Below is a small trained network, with its code and all its weights. Each question gives an input and a class and asks what happens when units are switched off, that is, made to give their printed mean instead of their output.

import numpy as np


def w(rows, s, z=0):
    codes = np.array(rows[::2]) - 128.0
    scale = np.full(codes.shape[1], s)
    scale[-1] = z or s
    return codes * scale


def f(y):
    return np.maximum(y, 0)


def log_softmax(a):
    a = a - a.max(-1, keepdims=True)
    return a - np.log(np.exp(a).sum(-1, keepdims=True))


def net(x, mask):
    res = np.array(x, float).reshape(1, 4) / 4 @ E
    y = f(res @ A[0][:, :-1].T + A[0][:, -1])
    res = res + np.where(mask, y, B[0][:, -1]) @ B[0][:, :-1]
    return log_softmax(res[-1] @ U[:, :-1].T + U[:, -1])


A, B = {}, {}
E = w([
[86,106,108,82,1,102,95],'x0',
[215,86,102,159,91,82,224],'x1',
[134,119,120,137,129,140,119],'x2',
[162,177,95,101,169,3,80],'x3',
],0.013)
A[0] = w([
[70,79,172,120,96,197,144,41],'neuron 1',
[102,104,210,127,79,196,133,223],'neuron 2',
[113,121,104,85,69,118,101,142],'neuron 3',
[141,142,119,173,238,122,128,143],'neuron 4',
[108,146,113,104,109,110,41,123],'neuron 5',
[119,82,150,173,130,141,193,139],'neuron 6',
[138,92,150,160,136,155,181,140],'neuron 7',
[60,134,85,121,136,135,61,153],'neuron 8',
[109,154,108,108,112,121,78,124],'neuron 9',
[212,106,77,136,80,88,183,71],'neuron 10',
[168,176,153,204,109,195,234,147],'neuron 11',
[99,127,79,127,44,127,151,163],'neuron 12',
[118,191,192,95,157,196,80,191],'neuron 13',
[66,138,141,179,73,205,156,106],'neuron 14',
[132,131,70,97,12,155,145,3],'neuron 15',
[130,100,167,105,96,194,127,175],'neuron 16',
[47,153,161,153,180,188,94,36],'neuron 17',
[88,76,116,132,51,97,124,148],'neuron 18',
[168,130,184,176,140,146,196,144],'neuron 19',
[118,114,147,95,106,122,83,155],'neuron 20',
],0.011,0.012)
B[0] = w([
[222,194,220,67,224,159,66,184],'neuron 1',
[88,70,119,232,126,57,190,251],'neuron 2',
[163,112,118,121,117,217,115,189],'neuron 3',
[168,158,210,177,207,64,172,226],'neuron 4',
[122,105,79,57,95,176,153,188],'neuron 5',
[83,80,51,70,42,114,83,197],'neuron 6',
[73,104,86,81,108,174,141,195],'neuron 7',
[75,115,115,53,99,169,93,201],'neuron 8',
[111,90,101,81,131,121,119,169],'neuron 9',
[181,206,229,235,246,73,115,209],'neuron 10',
[44,73,82,89,36,140,90,240],'neuron 11',
[202,203,158,111,198,155,78,205],'neuron 12',
[196,188,173,122,255,114,80,232],'neuron 13',
[175,215,191,165,235,138,99,206],'neuron 14',
[41,132,122,233,138,63,230,169],'neuron 15',
[141,158,136,215,130,86,188,208],'neuron 16',
[95,74,133,220,114,38,243,188],'neuron 17',
[192,189,196,142,167,141,95,202],'neuron 18',
[58,79,45,128,32,172,82,212],'neuron 19',
[101,88,131,67,76,115,155,174],'neuron 20',
],0.0076,0.015)
U = w([
[123,98,157,239,139,52,245,224],'0',
[194,176,209,138,195,155,27,3],'1',
[77,45,59,56,38,205,79,188],'2',
],0.011,0.0022)

Each question gives the input, the list of numbers given to net, and the class t.
The units are the neurons (one row each of A and B). Each row of codes is followed by its name. A weight is (code - 128) times the scale printed after its matrix; where a second scale follows, it is the last column's (A, B and U).
mask holds one flag per neuron, in row order. A switched-off neuron (its flag False) gives its mean, the last column of its row in B, instead of its output. The means were averaged over made-up inputs and are rounded, as every weight is.
A unit's drop is (log p(t) with every unit on - log p(t) with that unit switched off) / (log p(t) with every unit on - log p(t) with every unit switched off).
unit that matters most: the unit with the biggest drop
top k neurons: the k neurons with the biggest drops, biggest first
drop of u: that unit's drop, to one decimal
input [-2,8,0,-8], class 2: unit that matters most	neuron 11
input [-1,-7,-3,-4], class 0: top 4 neurons	neuron 17; neuron 2; neuron 12; neuron 16
input [4,1,-3,2], class 1: top 3 neurons	neuron 11; neuron 19; neuron 6
input [3,0,1,-8], class 1: top 3 neurons	neuron 1; neuron 14; neuron 12
input [5,8,8,4], class 1: top 2 neurons	neuron 2; neuron 12
input [6,-4,2,-8], class 1: top 3 neurons	neuron 1; neuron 14; neuron 12
input [3,1,-6,1], class 1: top 3 neurons	neuron 11; neuron 19; neuron 17
input [2,0,2,-3], class 1: top 2 neurons	neuron 17; neuron 12
input [0,-6,0,-6], class 0: top 4 neurons	neuron 17; neuron 2; neuron 16; neuron 12
input [-1,-6,-7,-8], class 0: top 3 neurons	neuron 17; neuron 2; neuron 16
input [3,-1,-3,-4], class 1: top 2 neurons	neuron 1; neuron 17
input [-1,-8,1,-4], class 0: top 2 neurons	neuron 17; neuron 2
input [6,-5,8,-8], class 1: top 2 neurons	neuron 1; neuron 14
input [1,7,-4,4], class 1: unit that matters most	neuron 2
input [-4,-7,7,-1], class 0: drop of neuron 11	0.0
input [-8,-8,-5,-8], class 0: drop of neuron 17	2.1
input [0,3,4,-1], class 2: drop of neuron 4	0.3
